Here is a tiny trained network, its code and every weight. The questions are about switching its units off for an input and a target symbol, where a switched-off unit gives its printed mean instead of its output.

import numpy as np


def w(rows, s, z=0):
    codes = np.array(rows[::2]) - 128.0
    scale = np.full(codes.shape[1], s)
    scale[-1] = z or s
    return codes * scale


def softmax(a):
    e = np.exp(a - a.max(-1, keepdims=True))
    return e / e.sum(-1, keepdims=True)


def log_softmax(a):
    a = a - a.max(-1, keepdims=True)
    return a - np.log(np.exp(a).sum(-1, keepdims=True))


def net(x, mask):
    ids = ['ΓΔΩαβζηλμσψ'.index(c) for c in x.split()]
    T = len(ids)
    res = E[ids] + P[:T]
    u = 0
    for l in range(3):
        r = res
        for j in range(2):
            rows = slice(2 * j, 2 * j + 2)
            q, k, v = (r @ M[l][rows].T for M in (Q, K, V))
            z = softmax(np.where(np.tri(T) > 0, q @ k.T / 2**0.5, -1e9)) @ v
            o = O[l][rows]
            res = res + np.where(mask[u + j], z, o[:, -1]) @ o[:, :-1]
        u += 2
    return log_softmax(res[-1] @ U[:, :-1].T + U[:, -1])


Q, K, V, O = {}, {}, {}, {}
E = w([
[125,115,41,116,108,206],'Γ',
[80,151,72,76,88,87],'Δ',
[133,79,195,69,85,170],'Ω',
[153,141,123,140,4,131],'α',
[174,49,90,158,108,103],'β',
[104,157,50,219,121,79],'ζ',
[123,125,156,195,112,210],'η',
[123,103,185,217,62,93],'λ',
[197,179,134,146,141,137],'μ',
[130,126,178,110,134,42],'σ',
[40,70,115,146,135,121],'ψ',
],0.02)
P = w([
[69,212,183,104,218,167],'0',
[218,11,68,169,88,66],'1',
[211,11,65,164,78,68],'2',
[217,9,61,163,89,63],'3',
[213,11,71,157,74,63],'4',
[213,6,62,159,85,61],'5',
[213,2,58,155,79,61],'6',
[208,7,59,169,82,69],'7',
[210,7,61,165,85,63],'8',
[212,8,73,168,83,61],'9',
],0.0068)
Q[0] = w([
[90,140,149,224,79,102],'L0H0',
[194,130,30,205,121,167],'L0H0',
[215,33,10,195,2,94],'L0H1',
[153,105,101,133,82,115],'L0H1',
],0.066)
K[0] = w([
[50,62,144,157,197,124],'L0H0',
[129,138,1,164,186,88],'L0H0',
[54,213,183,61,237,179],'L0H1',
[116,148,147,154,170,109],'L0H1',
],0.06)
V[0] = w([
[154,148,117,142,128,141],'L0H0',
[143,131,134,116,146,114],'L0H0',
[187,44,254,127,170,246],'L0H1',
[230,101,115,251,28,59],'L0H1',
],0.0066)
O[0] = w([
[151,127,123,137,138,135,141],'L0H0',
[132,118,133,112,140,117,22],'L0H0',
[76,153,39,51,79,22,2],'L0H1',
[199,104,165,2,191,78,4],'L0H1',
],0.0048,0.00077)
Q[1] = w([
[210,2,68,225,59,104],'L1H0',
[233,12,69,172,88,104],'L1H0',
[44,204,188,75,184,135],'L1H1',
[219,54,67,173,65,108],'L1H1',
],0.08)
K[1] = w([
[69,183,149,100,205,190],'L1H0',
[58,225,157,62,254,177],'L1H0',
[195,84,81,179,38,92],'L1H1',
[84,217,158,93,228,156],'L1H1',
],0.055)
V[1] = w([
[102,87,158,250,102,190],'L1H0',
[93,132,220,143,112,74],'L1H0',
[138,116,135,165,240,104],'L1H1',
[89,43,113,104,154,115],'L1H1',
],0.011)
O[1] = w([
[92,234,86,62,253,100,255],'L1H0',
[68,169,239,163,168,53,205],'L1H0',
[194,164,66,200,42,37,138],'L1H1',
[140,28,70,226,209,79,58],'L1H1',
],0.005,0.0031)
Q[2] = w([
[137,181,233,52,151,255],'L2H0',
[193,85,176,202,83,84],'L2H0',
[198,142,234,109,96,190],'L2H1',
[197,226,144,204,158,164],'L2H1',
],0.054)
K[2] = w([
[94,74,252,197,58,181],'L2H0',
[229,206,173,92,238,147],'L2H0',
[190,109,131,95,3,135],'L2H1',
[130,23,35,205,83,89],'L2H1',
],0.048)
V[2] = w([
[171,151,188,84,151,179],'L2H0',
[136,161,171,132,157,160],'L2H0',
[134,87,73,131,49,62],'L2H1',
[114,1,168,217,31,196],'L2H1',
],0.0032)
O[2] = w([
[149,128,118,161,26,73,70],'L2H0',
[132,137,125,144,29,111,109],'L2H0',
[70,177,134,84,250,157,252],'L2H1',
[118,93,122,125,236,182,241],'L2H1',
],0.0021,0.0012)
U = w([
[124,138,177,72,157,30,117],'Γ',
[140,178,131,103,17,141,110],'Δ',
[128,81,188,41,135,174,252],'Ω',
[104,134,157,193,155,225,238],'α',
[72,179,68,40,113,91,123],'β',
[93,171,68,193,166,95,2],'ζ',
[100,128,201,216,97,102,16],'η',
[120,124,41,91,129,208,111],'λ',
[223,206,128,118,166,135,207],'μ',
[2,56,121,123,128,131,83],'σ',
[181,47,91,123,144,107,112],'ψ',
],0.012,0.0041)

Each question gives the input, a string of symbols that net reads in full, and the target symbol t.
The units are the heads (2 rows each of Q, K, V and O). Each row of codes is followed by its name. A weight is (code - 128) times the scale printed after its matrix; where a second scale follows, it is the last column's (O and U).
mask holds one flag per head, layer by layer. A switched-off head (its flag False) gives its mean, the last column of its rows in O, instead of its output. The means were averaged over made-up inputs and are rounded, as every weight is.
A unit's drop is (log p(t) with every unit on - log p(t) with that unit switched off) / (log p(t) with every unit on - log p(t) with every unit switched off).
The circuit of an input: a set's keep is (log p(t) with only the set's units on - log p(t) with every unit switched off) / (log p(t) with every unit on - log p(t) with every unit switched off). Starting from all 6 units, units are removed one at a time, each time the one whose removal leaves the highest keep (on an exact tie, the one counted first), for as long as the keep stays at least 0.8.
units of the circuit, in order: the units of the circuit, biggest drop first
most important unit: the unit with the biggest drop
which heads matter: for each layer, one digit per head in row order, 1 if its drop is at least 0.15 and else 0, layers parted by /
drop when u is switched off: that unit's drop, to one decimal
input λ α β μ Ω β μ η α β, target Γ: most important unit	L1H0
input β λ α β Δ, target ψ: which heads matter	01 / 11 / 00
input α μ β σ α ψ, target Ω: units of the circuit, in order	[L1H1, L0H1]
input Ω λ ψ σ, target σ: which heads matter	01 / 01 / 00
input Γ α μ β, target λ: which heads matter	01 / 10 / 00
input ζ Δ σ α ψ Γ β β ψ ζ, target μ: units of the circuit, in order	[L0H1, L1H0]
input β α Δ β α Δ Γ η, target ψ: units of the circuit, in order	[L0H1, L1H1]
input ψ μ ζ σ μ η σ Γ β β, target ζ: units of the circuit, in order	[L0H1, L1H0]
input λ β ψ α α β σ β ζ, target Γ: which heads matter	01 / 10 / 00
input β α ψ λ β λ Γ α, target ψ: units of the circuit, in order	[L1H1, L0H1]
input η β ζ σ σ η ζ μ, target β: units of the circuit, in order	[L0H1, L1H0]
input σ σ Ω μ, target η: which heads matter	00 / 10 / 00
input η Δ μ ψ Ω, target β: units of the circuit, in order	[L1H0, L0H1]
input Γ λ μ, target λ: units of the circuit, in order	[L1H0, L0H1]
input μ β α ψ β, target Δ: most important unit	L1H1
input Γ β α λ α ψ μ ζ λ Δ, target λ: which heads matter	00 / 10 / 00
input Δ σ β β α, target α: which heads matter	01 / 00 / 00
input ζ μ β β β σ, target μ: which heads matter	01 / 11 / 00
input μ Δ β μ σ ζ λ, target Δ: drop when L1H1 is switched off	0.5
input μ η β Ω, target Δ: units of the circuit, in order	[L1H1]
